What can hang from each mark
q639: q394 q976
q786: q376 q634 q987
q987: q234 q376 q526 q786 q880
q518: q526 q840
q840: q397 q518 q526 q604 q987
q899: q394 q639
q397: q526 q840
q634: q394 q786 q976
q302: q394 q397 q518
q376: q604 q840
q526: q987
q604: q302 q899
q234: q786 q987
q976: q634 q987

Every row comes from one small tree of marks. The marks that hang from a mark follow it in brackets, in the order of their numbers. Every link used is in the known rows. Which tree was each row made from?
Each row is shifted at random along 8 fixed directions that mean nothing.
Known rows
q526(q987(q234 q376(q604(q899(q394)) q840) q786)): [-182  230   41 -148  129  -47 -366  159   29 -231 -110   19  168  -51
  -45   64    4  -31 -170  217   25  -94   27  231 -235   91  -77  100
  -63 -232 -105 -307  165  -75  -43 -102   14   72  -57  -73  169  -28
   19   -6   83   55 -158  249  113  108  245  121 -101   52]
q987(q234 q376 q526): [ -60   63  208   83   19  122 -105 -269  222  120  -43  141  -51   30
   30  136   98  357  -53 -333   35 -213  206  -48 -237  161   81 -246
   -9  -25  -14  -33   49   43  101 -183  -51  -90  -12 -190 -207  205
 -141  -88  118  198  -31 -131 -198  341  -63  -71 -190   41]
q518(q840(q397(q526) q604 q987(q786 q880))): [ 407 -148  251   41 -191  303 -278 -110  133  192  -91  301 -156  -60
    9 -134 -322  168   56 -238  157   10  219 -183  138  135   58 -162
  252  143 -396 -109  265  212 -131  289  329 -111   50  -65 -338  -93
  404 -158  344  187  -58 -437 -369   99   11 -147    8  142]
q397(q526(q987(q234(q786(q634(q394))) q376))): [  32   26  229   72 -186   72 -175 -185  -24    1  -20   94 -102  149
  107  -46 -117  129  133 -243 -129 -324  101  126  -79  414  114  195
   75  122 -322  117    1   78  -98  -67  217  178 -143 -224 -172   97
 -205   18  218   -3  129  -91  -11  146  -34 -162 -107  -27]
q376(q604(q899(q394)) q840(q397 q518 q526)): [ 125 -229 -291   -7   -5   32 -133  189  -35  -71  230  -66  201  -31
 -144 -196  268 -132  112  197   99  463  -55  -19  337 -164 -297  123
   45 -129 -176  213  -89   75   71  114  122  166   42  -59  134 -246
  178  105   88   17  -15 -136  -88  203  136  151  138   30]
q518(q526 q840(q397 q987(q234(q786(q634)) q376))): [ -37  -89 -294 -221  -73  -71   -8  -27  167   93    4  -36  -12  -45
   92  151  286   80 -160   -2  179   94  157  -72   92 -183   35 -210
   22 -148   97  109  -31  122  108   90 -146 -200   47   87 -246   37
   95 -423  -43   26 -164  -66  198  104   16  -44  125    2]
q899(q394 q639(q976(q634(q786)))): [-209 -502  135   -2 -291   -4   70  -81   20  138 -282  -77 -303  -62
    0  -53  461 -115 -169  204 -160 -137 -128 -101  -62 -135 -220 -183
  -64  -32  269  199 -238 -205  231 -152   26  128  322  275   60  -42
  129 -153   51  128  184  -43   14  153   41 -281  286  185]
q899(q394 q639(q976(q987(q234 q786)))): [ 174 -334  265   11 -333 -215  -40  -80   32  290 -435  199 -378  302
    8 -148    0 -166 -225  139   56 -188  -71  122   53   86   60  -93
  -80   22   15 -232  -11 -258  -34  -12  237   10  195   72  -94   95
  158 -184   -5  -10  256  -33   61  -42  -92 -161  266  271]
q976(q634(q394) q987(q376(q604) q880)): [  55   35  -92   10  266  254   -4 -103  -51 -136  160   49  -24  -56
   68 -105 -194   85   89 -113  -86  234 -117 -130 -128 -177  207   28
   43   39  323  -72  -68  150   98  256  -19  -99   13  179  139  -52
   38   57  -54   69 -134  -37 -193 -234 -254   49  -92 -245]
q234(q786(q376(q604) q987(q526 q880))): [  76   82 -191   13  256  268   -8  205  -71   -5  335   42  225 -412
 -205   99 -115  -24  257    9   35  295  -95   40   71   27  -28  -83
   28   77  -86  123  -43  187  -75  167  -99  -37 -276   48   89 -108
  -43  173  185   99  -95 -191 -142 -175   46   92   55  -11]
q786(q376 q987(q234 q526 q880)): [-168  228   37 -179  125  -50 -105 -113 -185  -61   58  -40  102  122
  -46   64   31  -82 -227  221  -64  -92  100  158 -275  -12  126   69
  -45 -173  -13 -252  -14  -34 -211   27   72   21  156   14  111  144
 -140   22    0   13 -124  288  290    1  218   63 -121  114]
q786(q376(q604(q302) q840) q634(q976)): [ -10   84  -94  187  121 -218  222  103 -120   21  162 -212  115  116
  121  294   41  -81   -8  157   -2   26   47   90  -80 -199  -54  -69
  -39   93   61 -134  -16  -23  -86  -33 -103  -60  -82  -43  213  162
  -50  -21 -142 -120 -140  212  -12 -102  214  146  -94  -55]
q976(q987(q376 q526 q786(q634(q394)) q880)): [ -10  176   63  215   45  124 -186  -47   33    7  194   80  165  -58
 -111   77  -46  157   48   79   92  150   -7  -48  -52  178   41 -113
  -59 -167   -9   55   -6   57   74  -14   20  226 -115   26  -57   39
 -165   83   40  101 -120 -179   98  142  -68  153  -46  -79]
q234(q987(q786(q376(q840) q634(q394)) q880)): [-288  230  220   25  -55 -142 -151 -278    3  -72    6  -23  -92  252
  214  286   75  165 -236  100  -87 -172  268  -21 -403   27 -108 -136
  -67 -135   80 -112  103 -110  -25 -166  -29  221  166 -146  -24   86
 -169  -64  -58  -16 -105  327  150  239  272  -67 -202   15]
q518(q526 q840(q397 q987(q376))): [ 220 -288 -287   67 -333 -117   -6   -7   71  405  101  112   11   93
   56  -51  293   21  -52   19  299  240   23  -10  419  -12  -96 -191
  105   -7 -213  306  -86  207  135  210  125  -11 -116   22 -319  -66
  103 -420   47  -41   84 -505  212  267 -222   31  310  123]
q840(q397 q518 q987(q376 q880)): [ 122  181  346  169  -76  -46  -71 -223   32   48  -23  139  -38  303
  -29   18 -139  275 -160 -118  309  -80  382 -166  -16  -37 -211 -177
   63   32  -86 -125  264  -79  -20 -229   27  -39  207   -1 -277  -16
  132   14  -71  -64  202  112  -73  320  240  147 -200   92]
q899(q394 q639(q976)): [-337  -14  143   51 -241  -64   79 -281    3 -200 -226  -29 -157  180
 -292 -339  136   92   27  143 -323 -228 -150   15 -171 -154 -193  101
   34   26   36  159    3 -239   74 -295   26   92  225 -124  132  -48
 -267  177  204   84  195  107    5  204   49 -123   26   61]
q976(q634(q394 q786(q376(q604) q987))): [ 122   36 -119  104    8   93   85   19  -91  -31  232  -85    0  -43
  117 -136 -188  -44  272 -151   17   33 -161   82  183    9  245  237
   68  176   36  204 -154  217  -15  103   25   78 -140   13   97  -31
  -77  114  -59 -147   -8  -79  -46 -233 -222  -15  -23 -197]
q639(q394 q976(q634 q987(q234 q376 q880))): [ -51   -5  314  -80  122  169  100 -301  120  -87 -326   -1   -7   39
 -108   20 -122  221 -189 -162 -270 -115   34  -68 -430 -152   58 -201
  -53 -201  334 -335   54 -167  100  -74  -51 -206  344   42  -80   31
   47   -3   66  174   83  165 -298  131   17 -124 -276   -2]
q302(q518(q526 q840)): [-146 -348  -82 -152 -108  -85  107   60   13   97   -7 -223 -105 -216
  513  273  342   52  -70 -363 -117 -153  148 -247 -132  222    9 -207
  -60  170  201  276 -168    7  224  122 -214   38 -154   77 -196  127
  182 -351 -207  -77  -29  -52   91  -51 -186 -298  -92  -87]
q786(q376(q604(q302 q899)) q634(q976)): [-182 -118 -256  245  -10 -348  350   55 -191  456  128 -124  -55  211
  327  393  537 -226 -329  460  176   77  124   38   46 -348 -388 -266
  -71   -3  129   68 -196  -98  165  -87  -63   89  145  209  156   16
  -97 -242 -235 -175   68   33  420  269  206  183  291  122]
q899(q394 q639(q976(q634))): [ -21 -337  306  133 -344   52 -140  -55  -37  -48 -254  103  -85  -93
 -276 -264  272 -153  -44  422 -228  -70 -285   54   34  136 -319   12
  -59  -55 -250   58  -54 -347  126 -126  340  346  111  180  213 -219
  125  123  318  203  202 -234   22  187   57  -54  324  245]
q302(q394 q397 q518(q526 q840(q987))): [-106  207  -74 -117  -26   85  105 -179   76  288 -278  211 -114  -82
  166    2   20  -34 -313 -145  -15   89   51  -29  -23 -223    2   10
  102  194   -2  -16  508  -81  127  160  132 -278  108  269 -345 -366
  190 -344  146  116   74 -205  263  -76 -136  -47  253 -122]
q604(q302(q397) q899(q394 q639)): [ 141 -131  131   30  -74 -171  198 -134   45  318 -347  346 -339  270
   59  -50    0  -54 -168   82  151  -92   44 -223  262 -177 -206  -85
   -9  187  -46 -147  263 -358   68  -59   11  -91   45   90  -65 -122
  116  -79 -161  -39  263 -148  103  -16  -72  146  291  213]
q987(q234 q786(q376(q604))): [-358  156  -26  -12  -69   87 -122 -133   74 -174  127 -218   54 -141
   99   21  211  240   74 -100 -182 -255  171  112 -308  126   20   45
   89    0  -12  256  -41  245  -29 -231  -16  180   69 -312   25   80
 -271   -7  121   86 -138  169  -44  361   97 -234 -285   23]
q987(q234 q376(q604(q899(q394))) q786): [-214  224 -148 -144  104    6 -246  -64   86  -60  -70  113  -25   49
   55 -124  149  107 -165   30   62  -85  104  199 -135   21   33   99
   61 -164   30  -48   73  205  -59  -47   92  -55  113 -191   74   23
 -135 -103    1   86 -171  169   61  219  -46  -36  -70   29]
q840(q518 q526 q987(q786 q880)): [-439  478  -99   -9  212  -42  -33 -316  -28 -333  226  -96   64  192
 -267  -97 -121  345  -49   61  153   48  305 -171 -117 -438  -51  -70
   73  -93  174   28  179 -145   90 -316 -348  -81  227 -118 -155  -31
 -429  329   75  -76  -75  420  256  286  338  248 -192 -161]
q634(q786(q376(q840(q518 q526(q987) q604))) q976): [-176  243 -224  132    6  -60  -97    2  -68   34  116  -62   83  309
 -234 -300  -62  -48   16  169  135  -52  -45  339  132 -269  116  228
  242   41 -106  178   27  162 -177  -32  185 -173   31 -130   71   12
 -284  142  128 -132  -59   91  148  242  106    9   31  -83]
q397(q840(q526 q987)): [ 117 -225  188  125  -37  342 -292  -16   39    1   -6  168   33 -405
 -322   83 -110  -38    4   82  -49  216  -20 -241   57  -57 -190 -233
   94   19 -422 -197  176  -85  114  -36   84   54  -59  123  -69 -237
  370  226  546  313  -38 -361 -198   72  276  120  212  159]
q786(q376(q840(q526(q987))) q634): [ -76 -343   15   22 -215   47   40 -134  -83   79  173 -321  -37  -66
  282  160  279  -84   25  -24 -244 -110  101    2 -156  114 -138   -2
   64   91   -2  256 -195  212 -161  110   57  241  124   -9  -31  183
   -4 -181   61   66 -121  125  -95  211  147 -303 -175  -25]
q376(q604(q302(q518) q899(q394)) q840(q526(q987))): [  99 -240 -170 -248  167 -219  -58  307 -123 -306  126 -231  167  -72
  200  -19   23 -100  157   -1  -83   45   -7  -28  132  249  -11  279
  -63  -82  -21   49  -99  -55 -108  187  -91  230 -261 -204  188   77
   33   18 -246 -211  -92  208  -56 -261  -63   19 -254  -83]
q604(q302(q397(q526) q518(q840))): [-134  -57 -328 -241  116 -112  157  102 -205   36  -74   76   19  -57
   33  -98  237 -209 -101  223   -3   93 -123   58  202   22   49  143
  -59  151    9  144   44  -77   22  128   49  -75 -148  189   58 -205
  -18 -129 -119  -79  150    1  512 -221 -238  103  252   52]
q976(q634(q394 q786(q987(q376(q840(q397)))))): [ 412   35  196  289 -163  213 -216   16   48   -7  145  143  130  -46
  -64 -218 -315  -18  319 -115   87   56 -214  132  326  334  168  240
   66  115 -383  115   51  137  -65   98  323  256 -273  -43   17 -126
  120  196  138  -22   34 -385 -196  -82 -227   69    0  -79]
q302(q394 q397 q518(q526(q987) q840(q604(q899)))): [-490  439 -461 -361  345  117  331  270   40 -271  -10 -177  225 -543
  -36  178  116  -15  -44  -90  -86  289 -104 -221 -154 -442 -133   76
  -74  -82  408  166  264  -57  349  -29 -570 -320  -89  411  -19 -400
    1 -108  -62   76 -137  114  295 -361    4  177  131 -384]
q376(q840(q397 q518 q987(q526 q880))): [-103   50   79  170  -40    9  -99 -218   82   39   81  -13   73  235
 -145  103  128  189 -136   60  119  196  240 -143  -53 -299 -193 -263
    1  -56   33  -22  177 -101  133 -172  -44    2  223  -64 -160  -62
   46   31   85   60   39   43  -26  424  325  123  -78   57]
q987(q234 q526 q880): [  -5  106  -32 -327  123 -119  -83  122  -72 -285   57   32   71   49
   74 -171   35  -71   71  -14 -101  -55  -54   48  -31  450  284  236
 -166 -208   98  -67 -249   54 -202  186   70  132    2 -200  123  257
 -205  -10 -258  -60 -162  194  177 -181 -166  -50 -161  -26]
q526(q987(q234(q786(q376)) q880)): [-147  -36   -4  -37 -140   78  -50 -128  -60  226   47   74 -103  152
  200 -121  102    4   -6  -25  -95 -173   59  159 -130  177  -65   27
  154   38  -10  229 -101  269 -149  160  196  198   58 -161 -103   38
 -256 -215   72  -38  132  -42  103  359  -71 -230 -134  124]
q639(q394 q976(q634(q786) q987)): [ -80   78   15  314 -181 -168  272 -211    4   20   16  -80  155  279
 -158 -119  -39  164   88   14  -64   20 -133  165   47   12  -44   -3
 -104  -91   73  189  -84 -140  246 -269  -53  198   29 -189 -108  -79
 -404  146   43 -184  363  -78  127  286 -179   80  -47  -80]
q786(q376(q840(q526)) q634(q394 q976) q987(q880)): [ 127  -44  127   16  -49  -14   44  -16 -120  307   -4 -170  -19  250
  152  246   -5 -284 -264  186   16   36   54   67 -131 -267   64  -64
   34 -195  160 -228 -119   78 -292  248  131  -27  289  233   23  248
  164 -162 -183  -27 -170  213   40 -109  254  -39  -51   52]
q786(q376 q634(q394 q976) q987(q880)): [  70  -30  166  206 -321 -137  152   10 -224  343  124 -205   35  280
  289  151  138 -233 -111  224  -20 -136   -1  136  -42  142  -92   84
   21 -150  -17  178 -301  169 -248  122  251  415  139  123   44  196
 -111 -148 -269 -201   59   51  272   76   49  -66  -78   79]
q397(q526(q987(q234 q786(q376(q604(q899)) q634)))): [-323  -98 -416 -297  215  189  -80  148 -182   15   67  -56   -7 -308
  -57   54  326 -260  -95  315  -99  149  -92   55  -51 -236  -17   65
   22  -89   68   80 -260  144   91   76  -52  -86  129  275  154 -185
  -36  -37  231  145 -116   37  361   18  200   -8  319   33]
q302(q397(q840(q526))): [  38 -224  121  201 -388 -159   28  -41   24  322 -100  162 -122   97
  225  170  224 -155 -164  -52   90   62   98  -55  156  225 -212 -117
 -121  219 -186  114  103  -91  162 -110  133  171   40   11 -280  -70
  192 -235   79   13  250 -243  164  134   33  -55  355  116]
q604(q302 q899(q394)): [ -21 -115  -53 -268  214  -45  162  107   -6 -301  -72  -81  -12 -209
  -29  -16   -1   16  144  -47 -132  -29  -88 -344   78  -75 -126  103
  -26  -10  134    4  -66 -182   21  -42 -347   13 -134   30  247  -29
   17  208 -313  -76   -9  169  -35 -223  -67  143 -108  -17]
q634(q394 q786(q376(q604 q840(q526))) q976(q987)): [  -5  202 -424  361  -68   12   84  174  -22  144  364 -210  236  230
 -338 -301   -8  -43  294  157  190  266 -320  315  366 -349  129  263
  231 -141  -17  520 -237  348   -4  -34  113   41 -158 -132  129  -45
 -403  241  -24 -202   42 -257   58  153 -205  124  111 -149]
q899(q639(q976(q634(q394)))): [ -17  -92  143  132  -72   52  104 -109   68  -37 -142   93 -119  -38
 -157 -148  -62   18   98   36 -171 -123 -140  -69  -20  -37  -56  -84
  -54  171  -34  -40    9 -217  129 -118   14  -68   54   36   54  -69
   -4  144  200  118  104 -144 -167  -17  -52  -73   91   39]
q639(q394 q976(q634 q987(q234 q526 q880))): [ 258 -169  355  388 -144  -16  284 -147  160  450 -139  111   18  162
  -17  311  -35  211  -86 -176  129  112   33 -124  -36    0  -89 -562
 -201 -193  187 -170  -80 -259  387 -171 -131   76   56   17 -335   49
    6  -93   -9    2  379 -365 -180  285  -86  118   18  151]
q634(q394 q786(q987)): [  57   87  -49  185  -86 -202  243  227   27  225  138 -137  -26   86
  147  226  -39  -65   93 -183  341    5  -50  -18  216  -68   74  -74
 -136   17  180  133 -184    2  209 -212 -308   72 -139   27  -67  102
  -35   40 -360 -326  192  -84  111 -170 -106  116  123  -26]
q899(q394 q639(q976(q987(q376(q840))))): [  71 -201  526  285 -264   -7  -27  -43  175  -86 -219  -43  -60  -55
 -224  133  -58  194   71  -95 -116 -199  -47 -190 -196  117 -231 -268
 -119  -21  -45 -108   85 -381  201 -372 -138  152  -79   -3  -30   94
  165  156  133  134  165 -121 -413   36  132  -40  -63  141]
q987(q234(q786) q376 q880): [ 562   37  313  113    8  119 -286  156   77  320  -74  560  -42   41
    8  -41 -214  -74  -52 -108  317   78  -13  177  186  544    2 -171
  -21  -39 -349 -379  180   99 -234  315  420  -22 -268  -55  -86   99
  296 -123   -8  102   32 -376 -288  -44 -221   95  113  296]

Which tree is each row?
[-177  539  -95  177  160 -217   89  -90   34 -231  280  -14  248  440
  -63  -16   26  389  109 -136  113   38  165   75 -142  -11  -43   -4
  -32 -217  176   37  112  177   -1 -232 -194   37 -133 -544   67  253
 -456    0 -274 -157  -19  218 -125  197  -71  253 -458  -19] -> q987(q234 q376(q604(q302) q840(q397)) q880)
[ -32   36  128  218 -233 -141  -32 -105  128 -118  123 -144  106  230
   62  177   30  192  171 -272  -47  -59  156  -27  -71  176  -51  -29
  -87  102 -103  143   42  -15  108 -298 -164  156 -102 -375 -163  153
 -102   18   27  -81  116   28 -155  211  132  -30 -201  -34] -> q376(q840(q397(q526(q987(q234)))))
[  50 -465 -222 -214  205  181   91   59    0  288   31    8 -150 -329
  368   65  240    7  -41  -98  -28    0  137 -280   60  -66  -89 -189
  158  104   66  152 -138  172   93  311    3  -33   45   82  -41 -134
  228 -240  -15   40  -40 -263 -144   59 -171 -198  -57  125] -> q376(q604(q302(q518(q840(q526 q987(q234)))) q899))
[  38  168 -353   93  144   84  257  -77   75  225  148   15  -91  137
 -143   54 -172  -44  107  -66  159  306  -57  114  166 -537   90 -112
  129  115  239   87   35  213 -119  122 -223 -418   -6   23  -83   45
 -206   28  -10  -17  -54   72  -96 -106  -11   74  142 -181] -> q234(q786(q376(q840(q526 q987)) q634(q394 q976)))
[ -89 -216 -186  147 -164  132   64  276  -20   24  319 -365  167 -302
   84 -142  230    8  396 -151 -130 -179 -162   72  134  276    7  215
  226  115  -29  785 -475  506  -92    2   83  228 -142 -133  101   74
 -188   41  -28 -103  -49 -223 -184  148 -172 -383 -154  -87] -> q634(q786(q376(q604)) q976)
[ 161   65 -288 -108  188   38   72  615  -56 -262  230 -285  251 -353
 -393   -7   28 -263  230  129  322  406 -281   51  384 -260   -8  140
 -108 -240   96   49 -179   54   41  -76 -260 -134 -195  272  299  -65
  240  289 -250  -70  -88   79  -98 -357  101  286  245  -56] -> q634(q394 q786(q376(q840(q397 q518 q526 q604))))
[ -76  -60   25  155   17  277  -98 -178   54  192  159   42  131 -155
 -122  115   37  108   -5  -61  -29  108   14  -52 -152 -125 -132 -240
   91   85 -116   54   55  128  100    2  -52  -15   -7   39  -83  -93
   48   58  344  189  -14 -253 -169  223   59   24  -36   86] -> q786(q987(q376(q840(q526))))
[ -14  188 -267 -246  294 -234  131  204 -107 -182  -79  119  106  -78
  -24   32 -114 -140  -45  132   78   94  -32 -164  296    8    0  209
 -100   -7  -62 -103  216 -249   10   10 -222  -93 -297   95   69 -164
    5   95 -284 -193   -6  137  433 -389  -91  352   77  -95] -> q604(q302(q397(q840(q987)) q518(q526)) q899)
[-102  211   -3  181 -149    3 -256  -27 -105 -262  220  -33  225  -97
 -121 -261  -10   70  226  132 -145  -73  -47  275   25  377  -88  309
   96  159 -496  235   96  125 -153  -95  306  347 -192 -341  165 -110
 -251  245  285   29  -51  -55   66  256   19   -4  -77   -4] -> q987(q786(q376(q604)))
[ 149 -224   15  -17 -245 -366  263  183 -121 -118 -111  -84   16  172
  -82 -234  -49 -150  141  114  -94 -101 -229  154  181  409   17  177
 -266   -4  -17   21 -238 -194  -35  -48   11  171  -78 -105   48   96
 -158   62 -179 -200  302   59  114 -250 -285  -73   83   66] -> q899(q639(q394 q976(q987)))
[  79  -48  180   66   23  277   89  -17   92  -77 -179  110   65 -222
 -500 -222 -181  104  161   43 -196  -34 -244  -22  -83  -30  -82 -109
  -11  -37 -123 -147   54 -137   80 -110   19 -128    1   36   54 -163
   28  267  365  271  133 -255 -344    9  -59   -5   20  145] -> q899(q639(q394 q976(q987(q234 q376))))
[ 193  -54  243  317 -220 -220   73  379  149  247  -81 -105  -10   64
  138  253   81 -121    0  -80  319 -129  -75   -3  228  114  -39 -124
 -130  -45    7   73 -192 -178  196 -261  -43  102 -129   84    0  136
  179   28 -359 -235  162 -217  -33   -9   -5   29  221   52] -> q634(q394 q786 q976)
[-132   56  273   18 -111 -161 -435  -22  -51 -190   38  143   70   43
  180   63  184  118 -168  282  -59 -230  182   61 -209  627 -278   40
 -117 -206 -338   -7   45 -125  -43  -88  292  526  -57 -183   96  -50
  -80  -18   47   18  -79   34  151  271   97  -80 -114  149] -> q234(q987(q376(q604(q899(q639))) q786 q880))
[  25 -224  176  220 -101  167   80 -183  113  -64  148 -173  -73 -153
  276  214  -50  206  187 -300 -157  -14   10 -296 -173   61   83 -157
  -68  182  211  176 -149  -49  327  -82 -207  233  -70  117  -70   -4
   45   65  -35    1   47 -154 -210   -9 -164 -104 -130 -208] -> q976(q634(q394) q987)
[ 125   43   33  314  -83  -84  321  220  -80  100  217 -260   95  -54
  163  255   42  -71  191  -21   18   -1  -67    7   15  -26 -158  -14
  -20   51   -8  140 -231   84   14  -88  -92  147 -129   31  168  112
  -40   60 -176 -126    2  -52 -129  -77   75   89  -34  -96] -> q786(q376(q604) q634(q394 q976))
[ 193  -79  271   20   22  -43  -72   13   74 -229 -154   -2   88 -129
  -16   21 -255  -61   37   -8 -176  -89 -127   14  -95  254  128   44
 -163   32  -78 -269   -2 -300   45  -29   66   48  -31   83   71  -12
  177  169   37  -15   27   20 -124 -187  -49   -7  -98  -80] -> q639(q976(q634(q394) q987))
[  52 -148    1  150 -164  127  119 -325   85  485  -57   83 -352  229
  268   53   -1   15  -66 -191  -21  -95  143   96  -34 -177   66 -140
  216  295  103  201   14  232 -160  180  188 -155  175    6 -230   82
  -79 -231   43   29   79  -76 -118  219  -84 -329   55  -40] -> q234(q786(q376 q634(q394 q976(q987))))
[-168    3 -264 -412  265   46  123  152  -83 -161 -203   86   27 -357
  -94 -205  201 -207  -87  308 -190   41 -170 -162  192  -70 -127  293
  -21  -21   -8   95  188 -225   10  125   19  -58  -32  344  185 -390
   50   11 -102   95  -28   -7  353 -258 -162   72  225  -10] -> q604(q302(q394 q397 q518(q526)) q899(q639))
[-272   98  102  196  -95    3 -112 -372  -45 -139   20   70 -205  232
  -65  133 -165  315  -42 -199 -102  -77  378 -303 -153 -186  -76  -79
  109   73 -203  -55  245  -82  203 -325 -131    3   54 -246 -216  -14
 -149  200  354   29   37   34  -20  200  319   51  -22  -96] -> q397(q526 q840(q604(q899) q987))
[  25   49  136   13   -6   28 -359   85  227  -51   -6   34   98 -107
  -30  204   99  169 -121  -81  240   -2  207  113 -116  238   17 -236
 -105 -229  -75 -200  153   63   17 -129  -37  -14  -78 -134 -102  185
  131 -117   60  178 -216   58 -235  209   94    9  -70  123] -> q987(q234 q376(q840(q526 q604)) q786)
[  19  112 -101 -223  345  -63  251  259   73  -74   25 -217  -49 -325
  114  483 -162   19  -34  -90  246   13  137 -191 -105 -281  168 -273
 -149  -90  433 -334  -68   -8   48 -144 -616 -298   19  201    0  160
  134  -47 -330  -87 -177  372  -56 -437  175  144  -94  -33] -> q840(q987(q234 q786(q376(q604(q302)) q634(q394))))
